Here is a tiny trained network, its code and every weight. The questions are about switching its units off for an input and a class, where a switched-off unit gives its printed mean instead of its output.

import numpy as np


def w(rows, s, z=0):
    codes = np.array(rows[::2]) - 128.0
    scale = np.full(codes.shape[1], s)
    scale[-1] = z or s
    return codes * scale


def f(y):
    return np.maximum(y, 0)


def log_softmax(a):
    a = a - a.max(-1, keepdims=True)
    return a - np.log(np.exp(a).sum(-1, keepdims=True))


def net(x, mask):
    res = np.array(x, float).reshape(1, 5) / 4 @ E
    y = f(res @ A[0][:, :-1].T + A[0][:, -1])
    res = res + np.where(mask, y, B[0][:, -1]) @ B[0][:, :-1]
    return log_softmax(res[-1] @ U[:, :-1].T + U[:, -1])


A, B = {}, {}
E = w([
[171,22,156,32,209,42,132,203,102,157,155,102],'x0',
[142,123,143,173,225,98,69,114,185,60,83,250],'x1',
[92,225,99,9,162,79,130,120,110,160,78,200],'x2',
[185,130,66,99,124,150,48,193,238,173,61,82],'x3',
[113,214,191,125,125,145,229,250,216,114,88,142],'x4',
],0.011)
A[0] = w([
[162,67,149,135,158,60,127,175,127,159,188,100,183],'neuron 1',
[168,107,168,141,188,126,86,91,154,33,64,203,145],'neuron 2',
[124,104,136,159,188,106,133,109,167,97,129,208,21],'neuron 3',
[84,164,207,104,127,75,159,92,74,82,164,156,57],'neuron 4',
[92,159,255,143,111,149,207,229,194,62,47,104,122],'neuron 5',
[92,181,109,163,58,154,38,87,122,77,134,149,165],'neuron 6',
[141,153,55,133,183,115,71,139,177,98,122,107,2],'neuron 7',
[74,123,136,146,117,134,146,119,77,112,130,175,111],'neuron 8',
[109,218,65,184,21,190,141,62,186,95,103,150,84],'neuron 9',
[80,139,131,144,66,193,116,98,131,75,80,91,83],'neuron 10',
[151,68,173,217,87,95,146,120,160,77,152,68,69],'neuron 11',
[112,141,101,77,34,140,193,105,116,224,174,50,98],'neuron 12',
[84,91,175,159,156,139,209,112,83,102,167,157,102],'neuron 13',
[67,95,163,151,70,128,195,77,82,90,75,166,58],'neuron 14',
[198,109,51,157,108,122,77,38,94,139,146,104,46],'neuron 15',
[133,92,58,151,168,105,67,63,65,159,96,146,95],'neuron 16',
[68,206,73,50,143,79,137,94,73,161,39,154,149],'neuron 17',
[181,70,176,209,125,179,137,112,149,136,134,102,130],'neuron 18',
[151,126,36,130,114,160,98,182,183,197,49,82,62],'neuron 19',
[124,121,190,60,149,100,133,179,141,145,137,133,152],'neuron 20',
[127,100,59,135,134,133,32,152,55,122,176,86,111],'neuron 21',
[173,128,21,130,97,163,55,184,191,139,88,111,35],'neuron 22',
[113,125,181,194,167,124,56,123,148,109,80,173,158],'neuron 23',
],0.0091,0.0023)
B[0] = w([
[104,112,132,142,223,44,58,171,144,100,179,87,199],'neuron 1',
[143,255,147,125,57,138,101,203,95,130,163,106,197],'neuron 2',
[148,168,146,86,64,168,79,213,60,77,173,54,174],'neuron 3',
[94,75,72,67,79,134,160,153,128,179,121,151,197],'neuron 4',
[48,139,196,176,184,192,115,62,123,163,26,185,253],'neuron 5',
[150,87,128,157,221,116,93,174,109,137,137,114,190],'neuron 6',
[123,93,104,75,65,134,155,195,99,97,117,160,159],'neuron 7',
[45,100,113,108,133,122,201,143,142,150,139,154,172],'neuron 8',
[158,79,138,83,249,74,71,172,124,112,128,108,231],'neuron 9',
[158,129,130,90,176,71,94,156,157,75,155,105,185],'neuron 10',
[150,131,107,155,47,92,59,84,196,200,93,103,202],'neuron 11',
[153,241,219,144,82,181,127,191,57,57,228,63,240],'neuron 12',
[129,32,51,89,68,126,141,148,89,186,138,202,203],'neuron 13',
[107,85,71,83,98,117,120,138,92,146,153,148,190],'neuron 14',
[96,142,174,161,113,156,91,107,116,140,81,219,204],'neuron 15',
[78,159,175,197,168,187,109,92,139,111,60,219,204],'neuron 16',
[188,157,74,195,67,60,78,38,250,171,75,41,221],'neuron 17',
[160,155,67,183,88,80,91,84,200,192,104,55,194],'neuron 18',
[124,78,58,67,89,166,159,155,55,176,109,176,198],'neuron 19',
[105,152,135,154,195,93,51,141,131,145,115,148,188],'neuron 20',
[102,137,159,180,175,157,113,102,124,126,106,166,198],'neuron 21',
[39,51,74,77,71,132,191,163,97,136,121,140,191],'neuron 22',
[170,208,126,97,100,137,148,177,80,137,168,63,178],'neuron 23',
],0.0074,0.019)
U = w([
[90,66,57,63,84,144,153,160,89,170,136,158,118],'0',
[150,215,188,103,73,169,116,170,86,101,178,89,114],'1',
[79,151,201,158,172,195,122,93,133,157,72,185,120],'2',
[155,158,75,148,80,73,109,92,243,189,114,73,123],'3',
[139,91,142,77,253,45,95,168,133,119,159,114,119],'4',
[125,157,97,157,147,120,154,143,114,152,125,111,247],'5',
[186,95,139,93,132,129,179,90,155,87,136,124,91],'6',
[133,143,99,152,141,146,205,97,188,72,165,133,90],'7',
],0.012,0.013)

Each question gives the input, the list of numbers given to net, and the class t.
The units are the neurons (one row each of A and B). Each row of codes is followed by its name. A weight is (code - 128) times the scale printed after its matrix; where a second scale follows, it is the last column's (A, B and U).
mask holds one flag per neuron, in row order. A switched-off neuron (its flag False) gives its mean, the last column of its row in B, instead of its output. The means were averaged over made-up inputs and are rounded, as every weight is.
A unit's drop is (log p(t) with every unit on - log p(t) with that unit switched off) / (log p(t) with every unit on - log p(t) with every unit switched off).
The circuit of an input: a set's keep is (log p(t) with only the set's units on - log p(t) with every unit switched off) / (log p(t) with every unit on - log p(t) with every unit switched off). Starting from the 12 units with the biggest drops (on a tie, the unit counted first), units are removed one at a time, each time the one whose removal leaves the highest keep (on an exact tie, the one counted first), for as long as the keep stays at least 0.8.
units of the circuit, in order: the units of the circuit, biggest drop first
top k neurons: the k neurons with the biggest drops, biggest first
drop of u: that unit's drop, to one decimal
input [0,-3,0,6,-6], class 0: units of the circuit, in order -> (neuron 22)
input [6,-6,1,5,1], class 1: top 2 neurons -> (neuron 12; neuron 9)
input [-8,7,-3,-3,-7], class 4: top 3 neurons -> (neuron 9; neuron 6; neuron 12)
input [-5,-6,-5,-7,-2], class 0: top 3 neurons -> (neuron 13; neuron 14; neuron 17)
input [-5,1,6,5,-7], class 2: top 2 neurons -> (neuron 16; neuron 15)
input [-8,-2,5,2,-8], class 2: top 4 neurons -> (neuron 16; neuron 15; neuron 1; neuron 21)
input [-4,-2,-6,-7,4], class 0: top 3 neurons -> (neuron 13; neuron 17; neuron 14)
input [-5,-4,8,-7,-2], class 3: top 3 neurons -> (neuron 17; neuron 19; neuron 22)
input [-6,8,4,7,2], class 1: top 4 neurons -> (neuron 2; neuron 23; neuron 3; neuron 13)
input [-8,2,1,-7,-4], class 4: top 3 neurons -> (neuron 9; neuron 6; neuron 10)
input [-4,3,4,-1,3], class 3: top 3 neurons -> (neuron 17; neuron 12; neuron 1)
input [6,8,2,-4,4], class 1: top 2 neurons -> (neuron 2; neuron 3)
input [4,-3,0,-1,3], class 4: drop of neuron 11 -> 0.1
input [8,-7,8,-2,5], class 3: drop of neuron 3 -> 0.1
input [-1,-6,8,-7,-8], class 2: drop of neuron 22 -> 0.3
input [-8,0,-2,-3,5], class 4: units of the circuit, in order -> (neuron 9)
